What each symbol does to the units:
mul + kot
mul $ dun
mul & zan
mul ^ bef
mul ! fub
kob + zan
kob $ leg
kob & kan
kob ^ gam
kob % gok
kob ! fuf
ror + ler
ror $ gif
ror ^ sog
ror % ruk
ror ! peb
zus + mek
zus $ tof
zus ^ faz
zus ! gif
pif + vop
pif $ gam
pif & mek
pif ^ mir
pif ! vir
tof + vid
tof $ zuk
tof ^ sov
tof ! ren
zad + vir
zad $ kan
zad & gif
zad ^ mek
zad % ton
zad ! fef
faz + laz
faz $ sov
faz ! zus
fim + pas
fim $ zug
fim & lar
fim ^ leg
fim % zun
mek + pif
mek $ vid
mek & zus
mek ^ laz
mek ! zad
ruk + keb
ruk $ mir
ruk & tun
ruk ! fod
kez + mos
kez $ fod
kez & lom
kez ^ koz
kez ! leg
peb + sol
peb $ bib
peb ^ ror
peb % fod
tuk + nev
tuk $ vir
tuk & ler
tuk ^ fod
tuk % pel
tuk ! zug
zuk + lom
zuk $ sog
zuk ^ zet
zuk ! rar
moz $ gem
moz & ter
moz ^ sig
vir + gar
vir $ kob
vir & zad
vir ^ pif
vir % lik
vir ! biz
ket $ maf
ket & zun
ket ^ pim
ket ! reb
pas + vut
pas $ pir
pas & fim
pas ^ lus
pas % ket
laz + mir
laz $ pil
laz & faz
laz ! mek
piz + dig
piz $ nem
piz ^ ren
piz % gam
gis + sig
gis $ suz
gis & nev
gis ^ vez
gis ! ter
gif + zad
gif $ ren
gif ^ zus
gif % mir
gif ! bib
fub + ruf
fub $ vut
fub & nud
fub ^ mul
fod + nok
fod $ pif
fod & duk
fod ^ ruk
fod ! tuk
geg $ kot
geg & suz
geg ^ kov
geg ! gem
zot + bef
zot $ mos
zot & gam
zot ^ buv
zot ! zan
gir + leg
gir $ ler
gir & rar
gir ^ lom
gir % bes
gir ! lar
pim $ fab
pim & rak
pim ! ket
leg + lus
leg $ tuk
leg & gir
leg ^ kez
leg % rak
leg ! fim
gel + tun
gel $ faz
gel ! sog
bes + rak
bes $ keb
bes & koz
bes ! mos
gar + suz
gar $ zan
gar & vir
gar ^ vop
gar % kip
gar ! lak
ler + tuk
ler $ zad
ler & ror
ler ^ duk
ler % keb
ler ! sol
kip $ bav
kip & lik
kip ! kov
nud + fub
nud $ pas
nud & fuf
nud ^ zan
nud % fof
rak + pim
rak $ pel
rak & bes
rak ! zun
tuf + gem
tuf $ fub
tuf & lak
tuf ^ suz
zun + ket
zun $ vez
zun & mos
zun ^ rak
zun ! dun
bef + fof
bef $ zun
bef & zot
bef ^ gok
bef ! mul
fof $ ket
fof & bef
fof ^ bav
fof ! kot
vez + maf
vez $ gur
vez & nok
vez ^ pel
vez ! gis
ter + moz
ter $ tuf
ter & pir
ter ^ gis
maf $ kov
maf & vez
maf ^ fab
maf ! sig
vop + gur
vop $ zot
vop & pif
vop ^ ton
vop ! gar
fuf + nud
fuf $ fim
fuf & dig
fuf ^ kob
fuf % bef
gam + zot
gam $ kez
gam & vid
gam ^ tev
gam ! kob
kan + kob
kan $ gir
kan & ren
kan ^ vid
kan % buv
kan ! dig
mir + ton
mir $ tev
mir & laz
mir ! pif
rim + koz
rim $ tun
rim & zet
rim ! lom
pir + ter
pir $ lak
pir & zug
pir ^ nev
pir % maf
koz + bes
koz $ ruk
koz & rim
koz ! kez
dig + fuf
dig $ lar
dig & piz
dig ^ kan
dig % zot
lus + dun
lus $ nev
lus & leg
lus ^ mos
lus % pim
lus ! pas
duk + fod
duk $ mek
duk & sog
duk ^ tun
duk ! ler
kot $ reb
kot & mul
kot ^ fof
kot ! ruf
lom + kez
lom $ duk
lom & zuk
lom ^ rim
lom ! gir
tev + buv
tev $ koz
tev & pil
tev ! gam
pel + fab
pel $ lik
pel & keb
pel ! vez
ruf $ vap
ruf & fub
ruf ^ kot
gok + bav
gok $ rak
gok & buv
gok ! bef
lak + tuf
lak $ nud
lak & biz
lak ^ gar
lak % kov
fab $ kip
fab & pel
fab ! maf
nem + lar
nem $ peb
nem ^ rar
nem % kez
gur + kov
gur $ bef
gur & vop
gur ^ lik
gur ! suz
tun + ruk
tun $ laz
tun & gel
tun ! duk
biz + lak
biz $ fuf
biz & fef
biz ^ vir
biz % gur
dun + reb
dun $ gis
dun & lus
dun ^ zun
dun ! vut
keb + pel
keb $ ton
keb & ruk
keb ! nok
bav $ pim
bav & gok
bav ! fof
rar + gir
rar $ ror
rar ^ zuk
rar % koz
rar ! nem
ton + lik
ton $ buv
ton & mir
ton ! vop
vut + vap
vut $ ter
vut & pas
vut ^ dun
nok + vez
nok $ vop
nok & fod
nok ^ keb
nok ! nev
zan + mul
zan $ lus
zan & kob
zan ^ zot
zan % bav
zan ! nud
vap $ moz
vap & vut
vap ^ reb
suz + geg
suz $ mul
suz & gar
suz ^ gur
suz ! tuf
sov + pil
sov $ zet
sov ! tof
sol + zug
sol $ fef
sol & peb
sol ^ ler
sol % nok
lar + fim
lar $ sol
lar & nem
lar ^ gir
lar % mos
mos + zun
mos $ nok
mos & kez
mos ^ bes
mos ! lus
nev + gis
nev $ gar
nev & tuk
nev ^ nok
nev % fab
nev ! pir
pil + tev
pil $ rim
pil & sov
pil ! vid
zet + rim
zet $ gel
zet ! zuk
bib + fef
bib $ piz
bib ^ gif
bib % pif
ren + kan
ren $ rar
ren ^ tof
ren % tev
ren ! piz
sog + duk
sog $ zus
sog ^ gel
sog ! ror
fef + biz
fef $ dig
fef & bib
fef ^ zad
fef % vop
lik + kip
lik $ gok
lik & ton
lik ! gur
reb $ sig
reb & dun
reb ^ ket
reb ! vap
vid + gam
vid $ lom
vid & tof
vid ^ pil
vid ! kan
gem $ ruf
gem & tuf
gem ^ geg
buv + gok
buv $ bes
buv & tev
buv ! zot
sig $ geg
sig & gis
sig ^ maf
sig ! moz
zug + pir
zug $ biz
zug & sol
zug ^ tuk
zug % vez
kov $ fof
kov & gur
kov ^ kip
kov ! geg

In the rows, zero is written as 59.

The rows follow the links: the fewer symbols apart two units are, the more alike their rows tend to be.

Each row is also shifted at random along 2 hidden directions that mean nothing.

Some units, each with a row of numbers:
bib	35;63;57;56;61;60;61;51;63;59;58;62;61;56;54;62;58;58;63;55;56;57;61;66;62;54;60;52;60;63;58;63;57;70;65;61;56;60;55;57;58;65;63;61;52;58;65;60;63;61;55;57;57;54;63;56;56;59;59;65;62;65;63;55;61;68;58;65;60;66
nud	65;64;58;63;66;63;57;50;64;55;59;57;55;63;53;63;65;56;58;56;66;57;58;59;62;62;60;52;59;59;57;62;61;58;54;60;63;67;55;59;58;61;56;56;58;62;59;60;61;56;57;64;56;56;61;54;59;56;56;64;66;55;61;55;63;63;59;58;60;59
ren	68;60;65;57;61;60;60;51;64;62;59;65;62;53;57;58;59;58;60;57;60;61;62;67;61;61;58;52;60;62;59;65;57;67;62;64;56;56;55;57;63;63;62;64;52;53;69;65;64;58;51;57;57;59;66;56;57;62;60;64;63;64;65;57;58;67;56;61;57;62
vap	44;62;59;63;66;64;58;60;63;57;58;61;61;65;51;61;63;60;54;58;66;56;52;64;64;59;57;51;60;50;54;58;57;55;55;55;58;54;55;58;55;59;62;58;68;56;65;65;51;55;61;64;61;54;62;54;66;62;63;63;63;57;59;56;62;60;64;55;59;64
ruk	68;56;60;57;51;56;62;71;56;64;60;60;63;55;67;55;52;60;62;61;52;60;63;59;54;57;58;68;59;60;61;54;60;59;66;59;58;53;65;60;60;57;61;64;61;58;59;57;56;62;62;52;64;63;57;68;58;63;61;56;53;64;58;65;55;54;60;62;59;60
rak	73;55;64;60;56;56;57;68;57;61;60;58;63;61;67;54;57;62;55;63;62;61;58;58;56;64;55;67;60;54;60;55;61;56;57;57;59;52;61;61;61;54;62;62;67;56;61;62;53;59;61;58;64;64;59;62;64;63;60;57;58;59;57;66;55;52;60;54;56;55
tof	68;58;66;58;58;59;60;54;59;61;61;61;55;52;62;57;59;54;62;58;61;65;66;55;59;62;61;62;59;66;63;67;61;65;59;66;60;65;61;56;68;59;55;61;50;60;58;58;69;62;53;57;56;65;59;60;56;57;57;54;61;57;63;58;58;64;53;62;59;53
gur	31;64;50;58;60;53;57;57;57;61;60;59;68;62;65;60;58;62;60;63;56;53;58;62;54;62;55;64;59;60;60;58;66;59;65;60;60;60;54;63;50;63;66;64;60;61;58;62;61;61;64;63;62;57;62;57;60;56;54;65;64;64;55;66;55;57;64;56;61;66
fuf	78;63;59;61;65;62;57;51;64;58;58;62;59;61;52;62;63;58;58;55;62;58;58;66;64;60;59;48;61;59;56;64;57;63;60;60;59;60;52;57;57;62;62;60;57;56;64;62;60;56;57;62;58;55;63;54;60;60;58;66;65;60;62;56;62;66;59;59;60;64
zuk	60;53;70;60;56;62;62;63;62;61;58;62;58;53;59;55;58;57;58;57;61;65;63;57;61;59;59;59;58;61;62;63;57;64;57;61;58;57;63;57;69;55;58;61;57;55;63;59;60;58;55;53;59;64;58;62;60;64;63;56;58;59;64;57;58;61;54;63;58;52
kan	55;60;64;61;65;63;57;45;62;57;60;58;51;57;54;60;65;53;60;57;66;64;61;55;61;62;62;55;59;67;59;69;59;63;54;66;64;71;60;57;67;59;53;57;49;61;57;56;68;57;50;62;52;62;60;55;55;55;55;54;63;55;63;54;61;67;54;60;61;53
vop	82;63;51;56;55;53;60;59;54;64;60;59;66;57;65;59;54;62;64;63;51;55;63;60;53;59;57;67;59;63;61;55;63;62;68;61;59;58;58;63;52;64;63;63;57;60;57;58;62;65;63;58;62;59;59;62;56;56;56;63;59;66;55;66;56;56;63;60;60;65
zun	62;56;65;61;60;60;57;67;60;57;59;59;60;63;61;57;60;62;53;61;65;60;57;59;58;63;57;64;60;51;58;58;60;54;56;55;59;52;58;60;62;54;62;59;69;57;63;63;53;55;63;62;64;61;59;60;66;61;61;58;60;55;58;61;57;54;60;52;57;58
bes	37;55;70;60;56;57;58;69;60;63;59;63;67;60;66;51;55;62;55;63;61;61;59;65;58;65;52;65;61;54;61;57;61;59;62;57;56;48;57;60;63;55;67;64;65;51;70;67;56;58;60;57;66;65;64;60;64;67;63;62;61;62;60;66;55;56;60;54;56;60
vid	68;59;66;57;57;56;57;56;61;65;60;63;67;52;64;54;56;59;59;61;60;62;63;66;59;63;53;61;60;60;60;63;61;68;65;65;58;51;53;61;63;60;66;66;52;51;72;66;67;62;53;57;61;61;67;57;60;63;59;64;64;67;65;62;53;65;57;59;57;63
sig	17;62;54;61;60;59;58;64;60;58;57;62;66;64;55;63;59;65;56;59;57;55;53;67;58;58;57;55;60;50;55;54;60;54;62;52;55;51;52;59;48;61;68;59;68;56;65;65;50;56;67;64;64;53;63;56;64;63;62;68;62;63;56;60;62;56;65;56;58;69
buv	60;58;65;61;59;55;57;60;57;62;62;59;63;60;68;55;58;60;57;62;62;60;61;57;55;68;54;70;59;59;62;60;64;60;60;63;63;60;59;63;63;57;63;64;58;57;60;63;63;61;58;61;61;65;61;57;61;57;55;58;62;58;57;66;53;57;58;54;58;57
ter	53;60;52;61;61;63;60;60;60;56;60;55;56;65;51;65;62;61;59;58;58;57;53;62;62;54;61;51;58;58;57;55;55;55;56;54;57;59;59;57;51;61;58;55;65;62;56;58;53;56;64;64;58;52;57;58;60;59;63;61;58;59;57;55;64;57;61;60;60;62
ror	60;57;60;55;54;60;65;63;62;61;56;64;60;53;56;59;55;60;61;54;51;59;61;67;61;51;60;51;60;60;58;58;53;66;63;56;53;51;61;54;58;62;62;61;56;55;65;58;58;60;58;52;60;57;62;64;57;65;65;62;55;64;64;55;60;64;59;67;58;62
ruf	63;62;56;63;66;60;57;52;61;54;60;59;62;65;54;62;65;59;57;59;65;57;54;61;61;62;58;53;60;55;55;62;61;57;57;59;59;61;53;60;54;59;61;58;63;59;62;62;59;56;61;66;58;54;62;53;62;56;56;65;66;55;57;56;61;61;62;54;59;63
laz	44;59;58;56;56;55;59;58;57;63;60;60;62;55;67;56;55;58;63;62;55;61;65;57;56;62;59;68;60;66;63;58;64;64;65;63;61;61;61;61;61;60;59;63;52;61;58;58;65;64;56;56;59;63;60;62;56;58;56;58;57;63;60;64;55;59;59;61;60;58
pil	63;57;65;59;56;55;58;55;57;62;61;57;59;55;65;55;58;57;60;60;61;64;65;53;57;66;58;69;60;63;62;64;62;63;59;67;63;65;60;61;68;58;58;61;52;58;56;59;68;63;53;56;60;66;60;60;58;57;56;55;60;58;60;62;54;60;54;59;60;53
mir	49;58;56;57;54;54;58;58;54;62;60;57;58;57;68;58;55;59;64;61;54;61;64;54;55;62;59;70;59;65;64;58;63;61;63;64;63;65;62;62;61;60;57;61;53;63;53;56;65;65;57;58;59;64;55;63;56;54;55;55;58;61;58;63;55;57;59;60;61;57
mek	67;61;57;55;55;54;62;56;55;63;59;60;65;53;64;57;53;59;66;60;51;58;64;61;57;57;59;62;58;67;62;58;60;67;68;62;57;59;60;61;58;64;62;63;52;59;60;57;66;63;58;54;59;61;62;62;54;58;57;61;57;67;59;62;56;63;59;63;61;62
kip	71;61;55;59;56;54;57;62;54;61;60;57;64;62;66;59;57;63;60;63;57;56;60;56;54;61;56;70;60;59;61;54;64;56;63;59;62;60;60;64;54;60;61;62;61;62;53;58;58;63;65;62;63;61;58;62;59;56;55;60;59;61;55;66;54;51;63;56;59;60
kot	69;62;58;63;64;60;56;54;59;56;61;57;59;66;58;61;64;59;55;60;66;56;54;58;59;67;57;59;60;57;57;60;62;52;56;59;61;63;55;62;56;56;60;58;62;63;58;62;60;57;61;67;59;57;60;54;63;56;54;61;66;54;56;59;60;57;62;51;59;60
gem	64;63;50;62;64;60;58;55;59;57;59;57;57;65;54;66;62;61;60;60;59;55;55;60;61;58;60;54;60;58;57;59;59;56;58;55;61;65;55;62;50;62;58;55;62;64;54;58;58;59;64;64;57;53;60;54;56;54;56;65;62;57;56;58;63;58;63;57;61;66
zet	92;54;67;57;53;59;61;67;58;62;60;61;59;52;64;53;55;59;60;59;59;65;64;57;59;59;59;67;60;63;63;58;59;62;58;60;57;57;65;58;69;56;57;61;58;57;61;58;61;61;57;52;60;67;58;66;59;62;62;53;55;60;62;61;56;58;55;63;58;52
gel	43;56;63;56;53;58;62;68;57;63;60;62;64;53;63;54;54;59;61;59;54;62;65;61;57;57;59;65;59;63;63;56;56;64;64;61;57;55;63;57;62;60;62;64;58;56;63;59;60;62;58;51;61;61;58;65;57;64;62;58;56;65;61;61;57;59;58;63;59;59

Start here and follow the symbols in turn, left to right. Where do you end up?
Answers are names.
52;55;58;58;52;57;62;70;57;62;59;61;62;56;63;56;53;61;61;59;50;59;60;62;57;53;59;62;59;59;60;50;57;60;65;57;56;52;63;57;57;59;62;63;62;57;62;59;55;62;63;52;62;60;59;66;59;64;65;59;52;66;60;61;59;58;61;64;59;60
^ & ! $ => mek
47;64;52;61;59;53;56;59;57;59;60;60;69;64;64;61;57;63;59;64;55;55;57;64;54;63;55;64;59;56;58;55;64;59;65;59;58;56;55;65;49;63;67;63;64;60;60;62;58;60;64;63;63;55;63;55;59;57;56;68;62;62;55;67;57;56;67;55;59;68
$ ! & => mul
58;62;61;60;65;61;57;46;63;58;61;59;57;61;57;61;65;55;59;58;65;61;59;59;61;64;58;55;58;61;58;67;60;62;55;65;62;66;55;60;62;59;58;59;53;59;61;61;66;58;53;63;55;59;61;53;58;57;56;59;66;56;63;55;59;65;58;58;58;59
^ + $ + => zun
65;57;53;61;56;59;61;68;53;56;60;54;53;62;63;62;60;61;60;60;57;59;56;49;56;56;65;66;59;59;60;54;60;50;54;55;62;63;67;61;58;55;51;54;66;67;46;52;53;60;65;60;61;61;52;65;61;56;60;52;51;53;53;61;61;50;59;58;59;53
^ + $ $ => bav
33;59;54;61;58;59;57;65;57;57;57;56;57;63;61;62;61;62;57;62;61;57;55;53;57;60;61;63;58;57;59;55;60;51;56;54;62;61;61;62;56;58;58;57;66;65;52;57;52;59;65;62;62;59;55;61;62;58;59;57;57;55;55;61;60;51;62;57;59;58
$ $ ^ => bav
48;60;68;60;61;56;58;52;63;62;61;62;66;57;63;55;59;59;57;60;63;61;63;64;59;69;52;63;59;58;60;65;65;66;62;66;61;57;52;60;63;60;67;65;54;53;68;66;67;60;54;60;61;62;65;54;60;60;56;63;65;61;61;65;54;64;60;55;57;61
$ $ ! => tuk
74;60;55;58;55;54;59;60;52;59;61;55;58;59;68;58;58;57;63;63;56;59;64;51;54;63;61;72;58;63;64;56;63;57;63;61;64;66;64;63;60;59;56;59;57;68;49;54;62;66;61;59;59;64;55;63;54;54;54;53;56;59;55;65;55;55;59;59;61;55
& & + + => ton
78;59;62;61;62;56;55;52;56;58;62;56;58;62;65;57;60;57;58;62;64;61;60;52;57;69;56;68;59;61;61;63;64;57;57;64;64;66;58;62;65;57;58;62;58;62;57;61;64;60;57;63;60;64;60;55;59;54;53;57;65;54;59;62;55;59;59;55;60;55
! ! $ ^ => lus
66;61;57;57;57;58;63;55;60;62;58;62;65;52;58;59;54;59;65;57;52;58;63;67;58;54;59;54;58;64;59;62;58;69;68;62;55;56;57;57;56;66;64;63;51;55;66;61;63;62;57;55;57;56;63;59;55;61;60;65;59;69;63;58;59;66;59;68;61;64
% ! ! % => lik
70;63;56;62;68;64;57;50;62;54;59;57;54;64;52;64;66;58;57;58;66;57;54;57;62;62;60;54;58;57;56;63;61;56;54;60;62;66;57;60;57;59;55;53;59;62;56;60;60;55;58;66;57;56;59;53;60;56;57;60;65;55;59;55;64;60;60;57;61;60
$ + $ => moz
65;55;65;62;63;68;59;59;64;56;60;58;48;60;53;61;64;54;55;56;67;65;56;53;63;56;66;54;59;57;59;63;55;54;49;58;61;63;65;55;69;53;50;54;60;60;55;57;57;55;56;60;56;62;55;60;60;61;62;51;57;49;63;51;65;58;54;59;60;50
+ + $ ! => ter
86;57;59;61;63;65;59;60;62;54;60;57;48;63;50;65;65;58;55;56;65;60;55;54;62;56;64;51;58;58;56;60;55;52;50;55;61;63;63;56;64;55;50;51;62;62;53;56;55;53;59;62;55;58;55;60;61;59;62;54;57;52;59;50;64;59;57;60;59;54
^ ^ => mos
43;63;61;63;66;59;55;49;64;59;60;62;63;63;57;59;64;58;57;60;67;58;56;65;59;67;53;54;60;55;57;66;62;61;58;62;60;60;51;59;57;61;65;62;58;55;67;67;62;55;57;66;59;55;66;51;61;59;55;66;70;59;61;60;59;63;61;54;58;63
+ ^ + => fof
38;58;65;63;64;66;58;61;63;56;60;58;55;64;53;61;66;60;52;57;68;61;54;57;65;62;61;54;58;53;58;61;57;54;51;56;59;58;58;56;63;55;57;56;66;58;62;62;54;53;57;62;60;60;58;57;64;62;61;59;61;53;60;55;63;59;57;56;57;56
! ^ + => dun
72;56;59;62;64;64;58;62;61;54;59;56;54;66;55;62;64;60;54;59;66;60;53;55;62;60;61;56;60;55;59;58;58;51;49;56;62;60;62;58;61;55;55;54;69;62;55;59;51;54;62;62;59;59;57;58;62;59;61;55;59;52;59;56;62;54;58;56;59;55
^ & ! => lus
65;62;61;62;62;56;56;55;59;59;62;57;63;64;64;57;61;60;57;62;67;58;59;58;56;70;55;66;60;57;59;61;66;56;58;61;63;61;54;63;60;58;62;61;60;59;60;63;61;61;59;66;61;62;61;54;61;57;54;62;67;56;57;65;55;57;62;52;57;60
! + ^ ^ => bav
54;57;58;59;55;56;59;68;56;60;60;58;62;61;67;58;55;63;58;63;56;59;60;57;56;60;58;68;60;57;59;53;62;55;62;57;60;55;63;62;57;56;61;60;66;60;55;59;56;61;66;57;64;63;56;63;62;60;60;57;55;60;56;66;55;51;60;58;57;60
! $ ! $ => mul
79;59;63;61;59;54;56;58;54;60;62;57;60;62;69;56;59;61;56;63;63;60;60;53;53;69;55;71;59;60;62;59;65;56;58;62;62;63;58;65;61;56;58;61;61;61;54;60;60;60;59;62;60;65;57;60;61;55;52;56;60;55;57;66;54;55;59;54;59;55
! & => zot
